Each row has a class, written after it.
[ 26 -45 -15  30   8  19   0 -37 -14 -26 -23  17 -74 -22  -4   3  19   4
 -21  -1 -17 -10  -3 -19  -3   3  18 -13 -13  17   8 -27 -32  24 -19  12
  39  -5 -21   1   2   9  14]	noz
[ 16  -7 -19   3  -5   4   6  -6   9  10   0   7 -14  17 -32  11 -16 -16
  -4 -28   0  -7  10  14  12  13  22 -12 -36  -9   8   1  24 -26  17   0
  25 -23   1  19  20 -10  19]	noz
[  2 -40 -36  33  14  42  -9  23  -2   6   3  -7  23  15   1  14 -27  12
  -2   3  22  28   1  15  10  -9  19  19   9  -7  30 -31 -98 -44   0 -18
   3 -20   3 -35 -13 -26  -2]	tun
[ 11  -7   6 -27 -13 -22   9   5   3  38  33  -8  33  14 -17   4  15 -15
   3 -12 -19  19   7 -27  28  26  10  10  -2  -7   3 -10 -22  14   0  11
   5   8   3  18  37  -3 -15]	Duto
[ 20   4  12 -60 -10   1 -12  31 -17   7  37  26  26  22 -29 -13   8  -4
 -16  10 -43 -30 -14 -28  43  20  17   2 -14 -15  -9 -16 -26  11 -12   9
  11  12  16  12  42  14  17]	Duto
[ -8 -75 -22 -25 -27  31  -3 -20 -39 -17 -23  16 -52 -13  -9  -2  -2   1
 -14  44  21  24 -10   4   5  17  10 -25 -19   7  24 -16 -35   7   4  11
  30   6 -25 -17  15  10   6]	kag
[-16  21   0   2   2 -22  12  -3 -12   6   2  18   2  17  -6  -6  -8  12
  11 -21   8 -10  -3  15 -13  11 -28  13  18 -30  -8  -5 -28  14 -12  22
  -2 -22  -3  18  16   1  -5]	nore
[ 29   8   1   6  -7 -12   9  -6  19  12   6  20 -17  18  -7 -10  11 -19
  28 -28  -4   9  -1   5  12  40   4  24 -25 -30  -6  14  30 -12  12  19
 -16   4   2   0  24 -21 -22]	rekon
[ 20 -52   4 -20 -12  -7  -7   1  -8  10  10   0 -16  14 -21  17  26  18
 -41  37   5   7  -4  12  18 -25  -2 -21 -25   8   4  -7 -18   3  10  34
  -4   4 -19   3  -7  -9 -12]	tun
[-17   6 -42 -17 -17  36 -13  46 -17  60   5 -23  43 -35  24 -34  47  29
  -3 -59   4   1  35   4 -13  27  44 -25  54 -19 -16  10 -18 -46 -38 -31
 -14 -47  -7 -12  28  17  10]	tun
[ 11   8  18 -19  -1 -20  21  12  19  25   1   5  16  12  11  11  -1 -24
   6  -6  15   2 -12  20  -1  -6  27  -5  -3  -9 -23  19  26  -2  12  16
   3   4  -8 -11  32   2 -11]	dozu
[-11  -3 -14   2 -21   1   7 -13 -34 -21   0  -8  -7 -10 -30 -11   6  18
 -28   0 -18 -13   7 -21  -6  12  13 -12  19 -13  23 -33  -5  -3 -21  -1
   2 -11   4  13 -13   0  39]	noz
[  8 -11  -5  -1  10 -15  14  10   8   8   2  10 -15  20   9  -4 -23  11
  -5  -4   7  -3 -19   5  15  12 -26  25  12 -19 -24   0 -32   9 -11  22
  22   2   5   2  28   2 -16]	zos
[ 43 -54 -15   3   2 -30  12  12  30   7 -25 -13   3  -1  -4 -24   2  13
 -15  55  15 -51 -17  16 -31  28   6 -40 -14  -2  35   1  -2  20  29   8
  -8  -3  28 -48 -20 -23  22]	kag
[ 13  25   0  -6   1 -11  -2   5  26  25  -6   2   8  23  11  -1  -2 -19
   5 -18   0  -5 -17  17   5  -4   2   3   9 -17 -22  19  46  -9   6  27
  -4  -7 -10 -12  25 -10 -17]	dozu
[-19   2  15  -8 -18 -10  11  20 -21 -24  20 -23  35 -13 -11  -3  11  -8
 -34  18  -7  10   2 -28 -15  11  12 -13  19   5  -1 -14 -20   6  -9  -8
  -2  -4   8   6  -4   0   6]	vasip
[  1  14   1   5   2  -8  -1 -23  21  12  -9   0  18  14   3 -15  -9  20
  12 -33  22   1  -2  16   5   7 -23  14  26   2 -14   3   0  -3  -3  -3
  10  -3  -8 -29  10  -7 -27]	tun
[  3 -10  -9  -6   1   3   1   2   9  29   4  15  24   7   3  18 -16  29
  23  11   4  14 -36  38  -2  17  -2   9  -5 -10   9   1  -7   2  -1  -4
   3 -15  -6 -10  -2  -5 -26]	nore
[  26  -79  -46   53   35    4    3   -9  -46   -5  -42    8 -109    6
   25   11   14   49  -43   51  -15   14  -17  -35   18   37  -26   42
    1   26   31  -52  -59   46  -46   15  -17    4  -13   13   26   -3
  -67]	todov
[ 15 -26  -3  -9   3 -12   0  -7   0   1 -10 -10 -17  10  -6 -24 -24   3
   5  -2  24  -2  18  27   4  29   1   5 -18 -10  12  -2 -37  23  -3  14
   3  18  -4 -12  -1  -4 -26]	kag
[ 31   5 -10   7 -21  19  -5 -18   4  -9   2   7 -18   3  13   6 -12  -7
 -22  23 -16 -27 -41   3  -5   7  -7  -7  43  -6   2   0  21  -8   2  36
   6  -6  10   7  13  -3 -14]	noz
[ 17 -10  47 -38   8 -31  13  28   2  16  20 -19  53 -27 -13   3  10   2
 -36  81  24 -28   6   7   4 -65  50 -19  -3  22   9   9 -36  43  12  -2
 -11   0  -2  -6 -42  29  46]	dozu
[ 20 -20   0  -6 -36  19 -23  -3  -2 -10  12  32 -41 -31 -31 -22  -9  36
  -1  25  -9 -27 -42  -5  -4  -9  -8   4 -16 -20 -14  -6  28   4 -13   4
   5  15  13 -34  23   3  35]	vasip
[-16  -6 -33  -3  -5 -19  14 -24   6  57 -13  14  10  24 -19  40 -17  16
  19 -55  44  39 -11 114 -15   6  16   3 -23 -28  -5   7  62 -40  23 -27
 -15 -49  -4  -9  20 -20 -46]	dozu
[ 23  33  21  13 -11  -8  -7  -1  -3 -10   5   2  -5  -5  14 -25 -25   2
 -22   9  11 -39  -5  -2  -4   5 -20  10  12  -4   8   0   1  19  -8   8
  -4   5   8  -4  -1  10 -12]	vasip
[ 47 -11  41 -27 -11  -3   2 -13  -2 -12  -4  25 -58 -37  32 -22 -16  11
 -30  -5 -26 -28  21  -6   7  -2  10   1 -30   6   3   0   7  29 -10  -8
  29  39 -10  25  12  24  -8]	Duto
[  3  42  46 -27 -19 -30   2   8  17  18  25  -3  51   9 -12  -1  10   3
  -4   9 -39 -15  -2   3   7  19 -12   8  14   3 -18  13  23  24   4 -16
   2  15  10  31   5   3 -20]	Duto
[-28  32  11  37 -15 -30  34  -7 -11   4   2 -13   0  -8  13 -20  21   7
 -19 -37  -4 -32  33 -40 -23  30 -17  16  50   8 -12  18  -9  13  -6   2
 -15   0  -3  16   0  24  28]	noz
[ 15  14   9  43  14 -36  13 -16   9  49   5   1  19  -1   8  10 -22 -19
  58 -18  31  34   5  45 -14  -6  21  28 -21 -27   1   0   0  10  -6 -14
  18   0  -5  -3 -16   3 -41]	zos
[  34  -24   41  -39    4  -15  -29  -38   32   27  -48   32  -60   57
   14  -15  -13   -1  -31   25   19  -41  -18   48  -34  -16  -17  -19
 -113  -13   -1   23   39    1   20   39   32   45  -38  -10  -16    5
  -31]	kag
[ 14 -58  -7 -21   6  24  -6 -11 -12 -37 -14  21 -30 -37  14  -5  -3  21
 -22   6   6  18 -14 -25  -7 -20  32  -9   3  13  23 -20 -37 -20 -15  -9
  34  11  -6  16  -2  20   4]	tun
[  2 -25   9 -36   1 -11 -16   3  -8  -9   2   3 -33  -4 -11   3  15  41
 -22  22  -8 -12  20  12   9 -21  -1 -17 -26   7   4   2  -4  17  -7  -7
   2   4  -6  13  -1  17  10]	Duto
[ 46 -43 -13 -28  10  -3   2 -12  -7  21 -22  24 -60 -11 -40   4  20  10
   5  46   4   6 -21  42  12   7   4  -9 -30   5  -6  -4  35  14 -15  12
  -2 -30   3  12  58  -2 -25]	todov
[ 43  -8   9   0   9 -32  18  -5  21  12   6   2  -1  26   8  22   0   4
  30  -8  51  33   8  36  -3 -20  -5  11 -37 -33  10  -7   2  -8  -5   4
  18  -2 -13   5 -24  -1 -44]	tun
[ -4   2   0 -12   0  -2   7  12   0  32  14   4  17 -20  -8  -4  15   3
   3   2  -5 -22  -4  13  -9 -22   8 -20 -27  -6   1 -18 -21  -6 -18  -9
   8 -12   5   5 -13   2  42]	bozu
[-14 -50 -27   4 -13  13  23  -7  13  11  12  19   7 -12  10  24 -21 -30
   8   5   1  36 -41  16   2  14 -10 -24 -39   4  16 -28 -45 -36  20  14
  52   7  -8  -2  26 -11   5]	bozu
[ -5  34   5  -6 -12 -11  13  -8  -7  21   5  36   6  -4  18 -15  -7   5
  31 -24  16 -12 -19  50 -18  14 -33   1   8 -39 -25  24  16  -1  -8   0
  11 -28 -11  10   5  12 -12]	nore
[  2 -15   6  -8  -5 -28  26   1 -31  29   9  14   0   1 -34  -5  14  -5
  19 -20  12  20  -5  11  -4  11   5  10 -49 -30  11 -28   4  19 -22  -1
   3   2 -12  19 -19   3 -12]	kag
[-18  19  11 -12 -15  -1 -16  -4  -5  -2  10   7   8   6  13   9 -29   3
   8 -32 -13  22  -4  12  -3  -4   0   9   1 -13  -4   2   6 -18  -1  -9
  16   8  -8  25  -5  10 -18]	Duto
[  4 -22 -17   9 -26   5  -4  -6   8 -43 -21  11 -32 -15  26  -1 -32  -9
  21  -4  13  10  -9  55 -28  24 -12 -28  -2  -1  15  24  43 -22  39  24
   4  10  -6 -25 -10   9 -16]	kag
[ 15 -12  -9  28  14 -13  -1  16   0   6  -8  -4  -7  18   3   9 -19   2
  15  24   5  10  -6   7  12 -26  10   9  -4 -14  26 -26 -23   2  -9   4
  16   2   2  -6   1 -17 -16]	zos
[ 44   2  15   1   4 -20  22 -36 -14  -1 -22  22 -51  -8   9 -30 -22 -20
  15 -16  37 -10   9  51   3  18 -17  11   1 -12 -25   8 -30  27 -20   6
   9 -18  -3   5  17   6 -24]	todov
[ 19 -14 -22 -37   2  45 -19 -12  -5  27 -38   4 -39  22  -7  14  52  -3
 -17  26 -18   2   6   2   4  46   1 -18 -12  17  20  17  79 -10 -13   7
 -24 -20  -3  43  34   5 -54]	kag
[  3 -16  -6 -10   3 -21   5 -12  18   3  -7   6   5  17  -8  18 -25  23
  12  -9   6  25 -15  49 -11  13  -7   6 -10 -14  17   2  -2  -3  15   6
   3 -17  -3   7  -1 -26 -31]	nore
[ 56 -61  -3 -66  22   0 -14 -14  10  -2 -12  23 -51  30 -18 -14  37  21
  -9  52  21 -23 -18  20  36  -6 -21 -13 -55  10  27   2  -8  29  -6  50
  -9  20  -7 -18  13  17 -25]	kag
[ 19 -17 -14  -7   5  13 -21  -1   9 -26  -6   9  -7  10 -13  -8 -16  -2
  -2  15  -9 -15 -14  13  -5 -11 -14 -11 -31  -9  19  -8  26 -10  11  19
  -6  10   9  -5 -43  -3   7]	kag
[ 13  56   0   0  34  22  11  -3 -37   5   1   7  -9 -11  31 -20  -5 -16
  29   1  52 -36  32  37  22 -45 -23 -19  37 -14 -12   0 -23  37 -44   8
  -9 -50 -11 -14  -4  12 -11]	nore
[  6 -12  11  14   1  21 -10 -17  -6   7 -12  12 -37 -30   4   1 -20  -3
 -16  -6  17   5   1  25  -9 -15  14 -10 -35  20   5   0  12  -1  -5 -12
  17   0 -14   0  17   8 -25]	vasip
[-19   7  14 -15 -27  -4  -3  25 -18 -24   8  -8   2  -2  17 -20  -8  -3
 -44 -24  -3  -8   3 -14  -3   2   2  -7  34   5  -7  10 -27 -15  -3  -2
   3  -4   1  19  23  -3  -8]	vasip
[  6   5   8  23  -8   2   0  15   8 -21  -3  -9  -7  -7  16   4 -42 -10
 -24  -7   8  -2 -18   5 -19   5   0  -3  12   7  15   6  -3 -16   8   8
  -1  -5  13  11   0 -12 -17]	vasip
[  3 -21 -33  20   0  10   2  17   0   8  -7  -2  -3  -4  12  11 -16 -16
  30 -13  15  36  -9  34  -4  16   5   0  -6  -6  22   3  18 -18  13 -10
   8 -21  -6   0  -5 -10 -41]	kag
[-15 -12  18  -1  26  -1   3 -12  35  12 -16  -1  13  24   4   7 -20 -18
  -1  28   8  18 -17 -15  -1   9   9  16 -37  12  -3  22   3 -14  10  12
   5  43 -12   1   6   3  -9]	dozu
[ 26  -7 -15  -4 -12  -6  -2  11   5  13   9  36  13  28  -6   7  14 -30
   9   5 -24  -3 -35   4   4  16  26   0 -27 -38  -8 -10  30 -22  14  14
  11   6   2 -10  30  -6  -1]	dozu
[ -2  14  -9  14 -18 -17  -6  11  -1  23  -6   2  -5  20  20   4 -29   1
  22 -38  -2  16  12  15  -1   8  21  15   9 -32  -5  -5  15 -16  -3  -5
  23  10  -4  14  33  -2 -34]	zos
[ -2 -25  -2  -7 -19  16  -1   6  -7   8 -14   9 -22 -13  19  13  -8  -4
 -11  15 -11  18 -26   9 -24  -9  10 -13  -3   7 -29  21  38 -35   2  -7
  -8  -6  -4  19  -2  -1  -4]	todov
[ 45  -1 -24  25 -20  13  -9   6  77  55  -3  -9  38   4  20 -35 -51   1
 -41  -6 -27 -51  -6   8  16  56  -5  16  41   0  18  -3 -29 -11  57  22
   5   7  28 -23  80 -43 -35]	rekon
[  1 -20   3 -23 -19   5  -4 -23   5  14  -8   9 -11   0   7  18 -18  22
 -15   2  -8  -3 -32  35  -6  26  -5 -23  17  17 -11  28  19  11  14  29
 -16  -3  -2  17   8 -10 -29]	nore
[ -8  10   1  20  17 -24  16  26   9   3  -3  13  -7  -6  28  -3 -12  -5
   9  -7  13   0 -12  18  -3  -3  -2  16  -1  -8 -19  27  15  -1   6  -4
  10  -5 -14   3  10  14 -10]	dozu
[ 31  32  20  36  -2 -31  25   7  34  45  -6  -8  18   8  29  15 -61 -39
  23 -31  38  10  -5  63 -25 -13  23  13 -22 -37   4  17  32 -17  25  16
   2  -4  -9 -13 -12 -19 -25]	dozu
[ -8  20  21  -6  -2 -18 -14  -5  -9 -25  18   6  -4 -11   4 -30 -17  -6
 -21 -16  12  -9   6   8 -13  -6 -16  15  -1  -7 -15  17 -15  -1  -5   2
   5   3   1  20  -2  20 -12]	vasip
[ -4  -1   8   1 -10  27 -20 -23 -14 -10   0  34 -38 -24   1   1  -3 -11
   6  -7 -28   2  -6 -11  -3 -22  -1  -3 -10   0 -16  -7  11  -1  -7   1
  29   9 -14   7  20  15  10]	Duto
[  7 -29 -37  15   2  15 -11 -10  -3 -16 -10  32  -3   8  27  31 -10  13
  22   7   1  47 -48  51 -23   0  33  29 -18 -22  14 -14  28 -39  19 -25
   4 -14 -15 -79 -22  -4 -20]	dozu
[ 15  12 -29 -27 -22  42 -21  19  41  69 -37 -19  20  27  37 -10 -33  12
 -46 -43  -5 -49  33  16  -5  11   3 -47 -36   5  36   2  90 -51  29   4
 -11   8  -5  -5  14  -2 -13]	kag
[ 19 -18 -23   4  17 -13  -3  -4 -10   0  25 -11  17  22 -15   9  -4  -6
  16 -11  -6  35   9  25  12  24  -4  17 -44 -15 -15  -9  -4  -7  -8  17
 -46   3   4 -10 -51   1 -16]	todov
[-14   5   0   6   5 -20   3   8   8  -5  -9  15 -14  -4  10   3 -24   0
  -7  -1  11  -5 -16  27 -15 -18   1   3  -4 -12 -17  19  32 -10  15   5
  12  -6 -11   6   7  10   2]	dozu
[-13 -36   2 -14 -17   3   5   0   1  19 -11  18 -26 -15  -8  21 -10  19
 -22  14  14   7 -12  39  -4 -27  19 -13 -17   1 -16  -1  -2   1  12   5
  23   1 -25  -5  32  12   8]	dozu
[ -4 -21 -21  15  -4   8   3  -2  -5 -10   5  23 -46 -45   4 -13  -4   4
  33 -38  20  55   8  48  -4  -5   7  20 -37 -33   0  14  14 -36   8  -8
  10 -28 -29 -15  -4  -4   1]	rekon
[ -7 -16  12   6   3 -26  11   7  28 -13 -10  13  -3  -2  11 -16 -27  22
 -23  -3 -10 -21  -6   0 -12  -5 -25   5   0  -6 -13   3 -32  -4   6  -4
  40  22   9  33   1  10  12]	zos
[-10  -9  -5  31  -3 -11  39 -27 -28  18  -8  -3 -14 -19 -12  -1 -32  -8
   3 -29  36  31   2  42  -8  24  14   7 -13 -10  24 -20 -34  -1 -12 -10
  34 -27 -24  -7   3  -7  -7]	noz
[ 35 -15 -44 -36 -12  38 -31  22  13   3  30  -3  -3  23  -3   5  22   9
 -12 -40 -30  14   4   7  66  25  -9   4  18  10 -34  31  48 -32  16  24
 -30 -21   0 -16  30 -21 -30]	tun
[-43  -8 -31  77   7  13 -22 -13  13 -20 -24  10 -59 -51 -11 -56  10   4
  15 -69 -37  24  35 -37 -35  14   1  57  44 -21 -16 -13 -71 -11  -5  11
  25 -20 -26 -27  61 -18  34]	rekon
[ 26  19 -20  21 -10   7  -5  16   4   9  -4  10  16  14  14 -11   0 -33
  17  -5  -5 -28 -20  39   1  27 -20 -21  18  -5  14  13  36  -7  22  29
 -22 -15  10 -19  -1  -9 -29]	kag
[ -5  -3  -2  -2 -17  10   0   7  36  43 -18 -24   7  12  -7  22  -4  52
 -23   2 -26  24 -13  73  -3  47 -50  17  -4  31 -14  44  61 -31  15  11
 -66 -13  -7  -5 -14 -15 -39]	todov
[ 25  -5  36 -28  11 -14  20 -39   2  22  14  43 -35 -44  -2 -43  -2 -17
   3  -1  13  19 -46 -22 -12   5  -7  44 -53 -35 -24   5   9  18 -24  39
  33  15 -29  -2   8  24   3]	rekon
[  6  40 -11   5 -15   8  11  -4   3 -29   4 -22   1  17  18   3 -23  -7
  12 -42  14   5  22   3 -11   8 -10  -3  23 -38   2 -13   6 -21 -20  26
  19 -13 -12  -1 -22  14  13]	noz
[ 10  -5   6   1   7   6 -22 -11 -22 -14   4  34 -61 -13   7  20   0  -1
  29 -35  -8  24   8  22   4 -29  19  11 -35  -4 -12   7  17   5 -10  -9
  19  -7 -22  14  -5  22 -11]	Duto
[ 25 -42 -14  -3  18  19  -2 -12  -2   6 -17  11 -51 -15  -6 -12  -3  -5
 -12   1  15  -8   4  25   8 -13  -9  -7 -34  16  14   8   5   8   7  19
  -9 -11  -9 -12  -9  -5  -5]	kag
[ 29   3  -8  19  19 -23  19 -11 -33  -2  13   3 -22  10  -6  13  -3 -11
  31 -21  27  28  -1  26  15 -11  28  20 -18 -27  18 -28 -10  13 -32 -13
  20 -23 -11  13 -17  -8 -40]	noz
[-13 -54 -28 -10  -8   2  -8   4 -28 -30 -18  14 -38 -11  -9  -8  -9   5
 -20  24   1  11  -7  16  -3   8   1 -21 -20   4  31 -18 -11   0  14  14
  24   2 -15   3  17   7  -9]	kag
[  1  -5  10  25   6 -13  18   8 -24  37 -10  -9 -37 -10 -11   3  -3  -3
  18  -8  20   1  19  16  10   9   6 -18  -5  -4  -1   9 -35  45 -26  28
  -7 -23 -22  35   9 -15  -6]	nore
[  8  -4   2 -10   3   1  10  21   6  11  -7   5  21   0  12   0  11  -7
 -29  21 -10 -11 -29  18  -2  -2   6 -17 -13  -4  -1   9  15 -12   6   7
   1 -16 -13 -16 -22   1  18]	dozu
[-14 -26 -17  -2  -4  18 -22 -14  12 -14 -14   8 -26 -19   8  16 -21  34
 -30  13 -12 -13   3  29   4 -23 -17 -23  14  39  15  -5   1  -1  31   4
  10  -3  -3 -21  32  10  -2]	Duto
[-31  -3  -5  -6 -18  11   2   6 -21  20  -4  16  22 -30  11   5   2 -14
  -1  20   2  17 -49  24  -7  15  35 -11  45  12 -21  23   3  -6   6 -12
  19 -24 -15   2  35  17 -10]	dozu
[  6   4   0  -8 -15 -10  -8  -1   5 -12  18 -16  16  24  -2  -2 -17 -13
  -5 -22   9   0  10 -30   3  17  12  -9 -18 -10  -4  -1  17  -9   3  -1
  -7  23  16   6  -3  -6  -6]	vasip
